Here is a tiny trained network, its code and every weight. The questions are about switching its units off for an input and a target symbol, where a switched-off unit gives its printed mean instead of its output.

import numpy as np


def w(rows, s, z=0):
    codes = np.array(rows[::2]) - 128.0
    scale = np.full(codes.shape[1], s)
    scale[-1] = z or s
    return codes * scale


def f(y):
    return y / 2 * (1 + np.tanh(0.7978845608 * (y + 0.044715 * y**3)))


def softmax(a):
    e = np.exp(a - a.max(-1, keepdims=True))
    return e / e.sum(-1, keepdims=True)


def log_softmax(a):
    a = a - a.max(-1, keepdims=True)
    return a - np.log(np.exp(a).sum(-1, keepdims=True))


def net(x, mask):
    ids = ['αβεζηθλμξστφψω'.index(c) for c in x.split()]
    T = len(ids)
    res = E[ids] + P[:T]
    u = 0
    for l in range(2):
        q, k, v = (res @ M[l].T for M in (Q, K, V))
        z = softmax(np.where(np.tri(T) > 0, q @ k.T / 3**0.5, -1e9)) @ v
        res = res + np.where(mask[u], z, O[l][:, -1]) @ O[l][:, :-1]
        u += 1
        y = f(res @ A[l][:, :-1].T + A[l][:, -1])
        res = res + np.where(mask[u : u + 12], y, B[l][:, -1]) @ B[l][:, :-1]
        u += 12
    return log_softmax(res[-1] @ U[:, :-1].T + U[:, -1])


Q, K, V, O, A, B = {}, {}, {}, {}, {}, {}
E = w([
[111,168,67,155,115,76,80,165,84],'α',
[101,149,46,152,114,91,98,174,90],'β',
[104,148,43,162,119,81,96,165,90],'ε',
[181,59,174,82,114,99,90,143,165],'ζ',
[171,174,161,148,111,78,88,179,59],'η',
[105,192,122,23,164,7,155,139,160],'θ',
[104,127,172,158,130,67,73,178,58],'λ',
[113,98,109,179,140,46,112,137,42],'μ',
[148,81,139,125,68,51,153,118,94],'ξ',
[145,119,70,84,130,178,77,206,126],'σ',
[118,79,134,126,194,77,49,124,75],'τ',
[214,144,134,117,56,80,162,156,94],'φ',
[121,157,120,176,126,199,115,43,155],'ψ',
[109,157,40,155,110,77,96,154,88],'ω',
],0.015)
P = w([
[174,31,79,254,136,211,155,226,99],'0',
[200,84,89,212,145,165,107,161,83],'1',
[162,97,95,194,125,171,108,140,103],'2',
[131,110,99,169,115,175,111,123,120],'3',
[108,116,105,152,104,174,110,104,130],'4',
[91,125,103,129,99,169,112,86,137],'5',
[73,135,102,110,97,166,116,71,145],'6',
[61,146,100,94,96,168,118,54,149],'7',
[51,155,101,82,93,161,117,40,158],'8',
],0.0091)
Q[0] = w([
[66,139,165,159,150,89,48,134,72],'L0H1',
[104,133,15,146,90,104,103,133,125],'L0H1',
[147,237,123,101,103,185,6,188,145],'L0H1',
],0.012)
K[0] = w([
[46,145,148,151,203,103,85,175,96],'L0H1',
[121,165,51,169,145,90,162,118,156],'L0H1',
[146,249,165,126,169,234,137,166,111],'L0H1',
],0.011)
V[0] = w([
[159,128,157,139,24,163,174,116,2],'L0H1',
[250,102,176,150,123,111,145,162,248],'L0H1',
[130,38,142,155,93,152,5,113,142],'L0H1',
],0.0099)
O[0] = w([
[131,132,97,105,142,165,1,132,221,68],'L0H1',
[84,196,157,72,117,130,88,86,77,176],'L0H1',
[151,167,28,196,22,110,84,127,198,250],'L0H1',
],0.0053,0.0021)
A[0] = w([
[142,101,109,161,148,135,111,112,125,42],'L0N1',
[125,133,209,82,84,152,105,99,102,70],'L0N2',
[103,130,168,139,136,141,141,157,151,8],'L0N3',
[114,116,196,131,181,145,105,128,172,140],'L0N4',
[91,149,201,110,134,126,198,147,160,25],'L0N5',
[184,99,168,157,57,109,172,143,88,111],'L0N6',
[174,114,147,144,131,133,186,143,180,205],'L0N7',
[134,91,159,129,121,170,141,140,87,3],'L0N8',
[61,144,192,164,146,143,145,180,108,110],'L0N9',
[173,186,136,130,139,115,151,169,218,34],'L0N10',
[176,7,185,85,205,172,82,163,174,115],'L0N11',
[154,150,140,100,87,160,110,154,116,106],'L0N12',
],0.014,0.0056)
B[0] = w([
[131,35,174,90,64,178,207,146,93,152],'L0N1',
[101,170,147,142,159,71,51,64,178,151],'L0N2',
[182,129,217,125,116,196,171,202,240,88],'L0N3',
[132,122,102,135,92,142,176,127,99,111],'L0N4',
[126,43,175,162,43,165,62,132,193,252],'L0N5',
[173,143,80,126,177,150,189,160,64,185],'L0N6',
[136,184,196,99,122,130,94,163,44,145],'L0N7',
[168,37,157,213,65,216,167,177,236,94],'L0N8',
[127,156,30,140,142,128,129,137,133,138],'L0N9',
[150,92,155,178,98,146,176,158,7,129],'L0N10',
[165,153,93,112,132,139,196,170,69,192],'L0N11',
[99,83,129,89,89,100,135,143,183,172],'L0N12',
],0.013,0.0033)
Q[1] = w([
[116,198,126,214,162,134,141,244,184],'L1H1',
[149,245,2,83,22,104,34,177,15],'L1H1',
[81,127,82,247,172,94,176,104,121],'L1H1',
],0.0095)
K[1] = w([
[110,134,121,158,154,54,101,232,134],'L1H1',
[152,254,129,162,123,235,135,115,155],'L1H1',
[136,130,92,186,145,152,104,100,92],'L1H1',
],0.016)
V[1] = w([
[67,103,223,133,182,169,175,1,54],'L1H1',
[144,247,167,68,21,127,81,132,221],'L1H1',
[86,178,90,64,162,5,181,93,152],'L1H1',
],0.0074)
O[1] = w([
[124,113,68,176,107,91,149,149,255,1],'L1H1',
[133,115,94,209,165,116,159,140,129,147],'L1H1',
[169,68,178,121,87,164,99,166,62,122],'L1H1',
],0.0067,0.0066)
A[1] = w([
[93,62,143,91,95,180,139,230,203,123],'L1N1',
[97,77,143,174,148,171,102,172,123,162],'L1N2',
[157,81,81,129,70,175,104,185,196,101],'L1N3',
[115,175,140,106,220,78,187,114,142,82],'L1N4',
[167,134,145,158,172,150,190,178,3,71],'L1N5',
[105,75,187,59,65,102,42,60,199,131],'L1N6',
[154,127,133,154,89,104,143,154,149,254],'L1N7',
[177,110,103,155,125,141,133,125,191,190],'L1N8',
[122,155,147,98,105,219,86,65,105,110],'L1N9',
[142,102,184,84,102,132,58,82,235,96],'L1N10',
[73,167,173,121,161,171,165,60,154,141],'L1N11',
[153,134,149,115,163,162,165,136,18,197],'L1N12',
],0.016,0.0087)
B[1] = w([
[129,163,87,181,157,186,127,75,110,151],'L1N1',
[144,132,142,124,101,71,147,111,99,139],'L1N2',
[149,166,170,63,106,194,105,157,125,139],'L1N3',
[122,133,98,166,132,163,134,92,141,139],'L1N4',
[85,169,66,238,149,231,187,52,176,212],'L1N5',
[138,106,135,143,154,118,167,138,250,210],'L1N6',
[120,78,129,149,144,52,107,96,95,161],'L1N7',
[135,97,161,36,130,152,94,143,136,143],'L1N8',
[138,92,112,155,154,84,161,82,150,157],'L1N9',
[112,158,93,147,101,134,117,138,11,170],'L1N10',
[172,130,154,109,109,88,141,215,130,131],'L1N11',
[149,119,177,55,97,79,82,194,66,253],'L1N12',
],0.015,0.02)
U = w([
[112,150,86,127,86,87,17,111,2,237],'α',
[139,131,172,120,124,104,113,157,139,9],'β',
[164,121,163,120,127,109,101,154,142,7],'ε',
[169,131,176,119,124,118,121,152,146,15],'ζ',
[164,129,173,117,130,112,107,151,143,13],'η',
[111,109,74,157,189,90,108,70,217,235],'θ',
[158,132,162,118,116,111,114,162,146,7],'λ',
[177,132,188,126,121,105,115,159,140,11],'μ',
[148,136,168,115,135,106,117,144,142,22],'ξ',
[128,139,94,56,150,144,54,114,173,68],'σ',
[153,137,171,122,126,111,101,148,148,2],'τ',
[157,141,173,123,123,112,120,151,149,13],'φ',
[190,64,195,33,123,11,35,184,149,221],'ψ',
[149,146,181,124,125,112,120,172,146,21],'ω',
],0.0049,0.0073)

Each question gives the input, a string of symbols that net reads in full, and the target symbol t.
The units are the heads (3 rows each of Q, K, V and O) and the neurons (one row each of A and B). Each row of codes is followed by its name. A weight is (code - 128) times the scale printed after its matrix; where a second scale follows, it is the last column's (O, A, B and U).
mask holds one flag per unit, layer by layer, with each layer's heads first. A switched-off unit (its flag False) gives its mean, the last column of its rows in O or B, instead of its output. The means were averaged over made-up inputs and are rounded, as every weight is.
A unit's drop is (log p(t) with every unit on - log p(t) with that unit switched off) / (log p(t) with every unit on - log p(t) with every unit switched off).
The circuit of an input: a set's keep is (log p(t) with only the set's units on - log p(t) with every unit switched off) / (log p(t) with every unit on - log p(t) with every unit switched off). Starting from the 12 units with the biggest drops (on a tie, the unit counted first), units are removed one at a time, each time the one whose removal leaves the highest keep (on an exact tie, the one counted first), for as long as the keep stays at least 0.8.
circuit, biggest first: the units of the circuit, biggest drop first
unit that matters most: the unit with the biggest drop
top k neurons: the k neurons with the biggest drops, biggest first
top k neurons in layer l: the k neurons of layer l with the biggest drops, biggest first
input ζ θ ζ ψ θ ξ μ θ ω, target θ: circuit, biggest first -> [L1N12]
input φ θ β ξ ξ ξ, target θ: circuit, biggest first -> [L0H1 L1N12]
input φ θ φ τ ζ ζ μ μ μ, target θ: top 4 neurons in layer 0 -> [L0N12 L0N11 L0N6 L0N7]
input θ φ ψ θ ζ ζ μ ζ β, target θ: top 2 neurons in layer 1 -> [L1N12 L1N4]
input θ σ ζ ζ, target ψ: top 2 neurons in layer 0 -> [L0N5 L0N6]
input μ λ ψ ζ θ ζ θ θ λ, target θ: top 4 neurons -> [L1N12 L1N4 L0N1 L1N10]
input ξ τ τ τ, target θ: top 2 neurons -> [L1N12 L0N11]
input ω θ θ ζ φ β ζ β, target ψ: top 4 neurons in layer 0 -> [L0N11 L0N6 L0N7 L0N9]
input θ σ ζ ζ ζ τ ζ μ σ, target ψ: top 2 neurons in layer 1 -> [L1N5 L1N10]
input ζ λ ψ φ τ θ μ, target θ: top 2 neurons -> [L1N12 L1N10]
input ψ λ ζ θ φ, target θ: circuit, biggest first -> [L1H1 L1N12]
input μ σ θ θ η θ η, target ψ: circuit, biggest first -> [L0N12 L1N5]
input θ θ θ μ ω σ θ ζ, target α: circuit, biggest first -> [L0N11 L1N6]
input θ ζ θ λ μ β θ ζ, target ψ: top 3 neurons in layer 0 -> [L0N11 L0N5 L0N2]
input θ φ μ θ θ μ, target ψ: unit that matters most -> L1H1
input θ θ ζ ε λ ζ θ μ ε, target ψ: top 4 neurons -> [L1N5 L0N6 L0N5 L1N10]
input θ θ ζ ζ σ ζ, target θ: top 3 neurons -> [L1N12 L1N6 L0N2]
input θ ζ θ ζ θ ψ φ, target ψ: top 2 neurons in layer 1 -> [L1N5 L1N8]
input θ ψ φ θ α θ ζ θ η, target θ: circuit, biggest first -> [L1H1 L1N12]
input ζ θ ψ θ ε, target θ: circuit, biggest first -> [L1H1]
input τ η ξ ζ θ, target α: top 4 neurons -> [L1N6 L1N12 L0N10 L1N5]
input φ β σ θ ζ θ μ θ φ, target ψ: top 2 neurons in layer 0 -> [L0N2 L0N5]
input θ ψ σ ε θ θ α, target θ: top 4 neurons -> [L1N12 L1N4 L0N5 L1N10]
input φ ψ θ ξ φ ζ, target θ: top 3 neurons -> [L1N12 L0N2 L1N4]
input λ φ φ θ τ φ, target θ: top 4 neurons -> [L1N12 L0N2 L1N6 L0N11]
input ξ α λ ζ θ τ μ τ, target ψ: top 3 neurons -> [L1N5 L0N5 L0N11]
input θ ψ θ θ σ, target σ: top 2 neurons -> [L1N3 L1N1]
input μ ξ ζ σ ψ θ θ η, target θ: top 3 neurons in layer 1 -> [L1N12 L1N10 L1N4]
